Here is a tiny trained network, its code and every weight. The questions are about switching its units off for an input and a target symbol, where a switched-off unit gives its printed mean instead of its output.

import numpy as np


def w(rows, s, z=0):
    codes = np.array(rows[::2]) - 128.0
    scale = np.full(codes.shape[1], s)
    scale[-1] = z or s
    return codes * scale


def f(y):
    return np.maximum(y, 0)


def softmax(a):
    e = np.exp(a - a.max(-1, keepdims=True))
    return e / e.sum(-1, keepdims=True)


def log_softmax(a):
    a = a - a.max(-1, keepdims=True)
    return a - np.log(np.exp(a).sum(-1, keepdims=True))


def net(x, mask):
    ids = ['ΛΞΣΨβγδζμπω'.index(c) for c in x.split()]
    T = len(ids)
    res = E[ids] + P[:T]
    r = res
    for j in range(3):
        rows = slice(3 * j, 3 * j + 3)
        q, k, v = (r @ M[0][rows].T for M in (Q, K, V))
        z = softmax(np.where(np.tri(T) > 0, q @ k.T / 3**0.5, -1e9)) @ v
        o = O[0][rows]
        res = res + np.where(mask[j], z, o[:, -1]) @ o[:, :-1]
    y = f(res @ A[0][:, :-1].T + A[0][:, -1])
    res = res + np.where(mask[3:7], y, B[0][:, -1]) @ B[0][:, :-1]
    return log_softmax(res[-1] @ U[:, :-1].T + U[:, -1])


Q, K, V, O, A, B = {}, {}, {}, {}, {}, {}
E = w([
[18,113,80],'Λ',
[185,105,93],'Ξ',
[179,164,113],'Σ',
[112,163,62],'Ψ',
[189,150,136],'β',
[227,135,178],'γ',
[188,161,151],'δ',
[120,123,163],'ζ',
[225,123,142],'μ',
[147,180,115],'π',
[239,193,5],'ω',
],0.02)
P = w([
[172,180,116],'0',
[155,74,12],'1',
[163,74,8],'2',
[168,75,12],'3',
[174,78,12],'4',
[176,79,18],'5',
[170,88,18],'6',
],0.011)
Q[0] = w([
[40,16,204],'H1',
[122,95,53],'H1',
[53,83,188],'H1',
[19,97,158],'H2',
[101,122,136],'H2',
[2,71,189],'H2',
[116,79,92],'H3',
[136,228,70],'H3',
[49,31,165],'H3',
],0.014)
K[0] = w([
[151,43,35],'H1',
[66,139,183],'H1',
[140,102,69],'H1',
[129,56,88],'H2',
[103,98,95],'H2',
[97,3,72],'H2',
[115,90,109],'H3',
[120,162,79],'H3',
[85,64,99],'H3',
],0.019)
V[0] = w([
[213,53,156],'H1',
[231,122,171],'H1',
[77,97,145],'H1',
[108,40,29],'H2',
[179,34,53],'H2',
[90,195,69],'H2',
[140,5,175],'H3',
[108,228,167],'H3',
[24,90,50],'H3',
],0.014)
O[0] = w([
[7,225,58,149],'H1',
[46,131,12,215],'H1',
[119,138,194,42],'H1',
[219,180,76,71],'H2',
[160,254,78,152],'H2',
[243,65,141,173],'H2',
[60,224,138,4],'H3',
[124,38,51,127],'H3',
[176,115,175,33],'H3',
],0.0079,0.014)
A[0] = w([
[134,247,64,145],'N1',
[16,33,175,160],'N2',
[156,152,165,127],'N3',
[164,211,107,254],'N4',
],0.011,0.0029)
B[0] = w([
[198,158,176,252],'N1',
[106,155,247,182],'N2',
[11,168,119,150],'N3',
[59,50,132,194],'N4',
],0.011,0.022)
U = w([
[137,150,255,168],'Λ',
[173,204,189,169],'Ξ',
[77,112,102,78],'Σ',
[165,142,189,85],'Ψ',
[79,145,131,188],'β',
[80,187,197,151],'γ',
[13,96,165,79],'δ',
[104,148,204,255],'ζ',
[108,204,121,134],'μ',
[97,61,190,88],'π',
[147,149,110,62],'ω',
],0.0086,0.0065)

Each question gives the input, a string of symbols that net reads in full, and the target symbol t.
The units are the heads (3 rows each of Q, K, V and O) and the neurons (one row each of A and B). Each row of codes is followed by its name. A weight is (code - 128) times the scale printed after its matrix; where a second scale follows, it is the last column's (O, A, B and U).
mask holds one flag per unit, heads first, then neurons. A switched-off unit (its flag False) gives its mean, the last column of its rows in O or B, instead of its output. The means were averaged over made-up inputs and are rounded, as every weight is.
A unit's drop is (log p(t) with every unit on - log p(t) with that unit switched off) / (log p(t) with every unit on - log p(t) with every unit switched off).
The circuit of an input: a set's keep is (log p(t) with only the set's units on - log p(t) with every unit switched off) / (log p(t) with every unit on - log p(t) with every unit switched off). Starting from all 7 units, units are removed one at a time, each time the one whose removal leaves the highest keep (on an exact tie, the one counted first), for as long as the keep stays at least 0.8.
circuit, biggest first: the units of the circuit, biggest drop first
top k neurons: the k neurons with the biggest drops, biggest first
heads that matter: for each layer, one digit per head in row order, 1 if its drop is at least 0.15 and else 0, layers parted by /
input δ β Ξ, target δ: top 2 neurons => N1, N2
input π β β δ β ζ Ψ, target π: heads that matter => 110
input δ π π Ψ β Σ, target δ: heads that matter => 010
input Ξ Ψ ω ζ ζ, target Ξ: circuit, biggest first => H2
input Λ Λ μ, target Λ: heads that matter => 101
input μ ζ ω Ψ, target μ: circuit, biggest first => H1, N1
input π δ β, target π: circuit, biggest first => H2, H3
input Λ β π μ δ, target Λ: heads that matter => 100
input Ξ γ Ψ, target Ξ: circuit, biggest first => N1, H2
input δ δ π π ζ γ μ, target δ: circuit, biggest first => H2, N1
input Ψ Ψ π γ Σ, target Ψ: circuit, biggest first => H1, H2
input Σ π δ, target Σ: circuit, biggest first => N1, N2
input ω Ψ Σ, target ω: heads that matter => 011
input Ξ Ξ π ζ Σ γ, target Ξ: heads that matter => 011
input γ γ β Σ Ξ, target γ: top 3 neurons => N2, N1, N4
input γ γ β π ω π, target γ: circuit, biggest first => H2, N2, H1, N1
input Σ ω π Ξ Ξ Σ π, target Σ: heads that matter => 110
input Λ π ζ ζ π β, target Λ: heads that matter => 101
input Ξ π π μ, target Ξ: top 2 neurons => N1, N3
input μ μ δ, target μ: circuit, biggest first => N1, H1, H3
input μ π Ξ δ Λ γ, target μ: heads that matter => 100
input γ π π Λ β, target γ: top neuron => N2
input δ γ ω π ω Ψ, target δ: heads that matter => 110
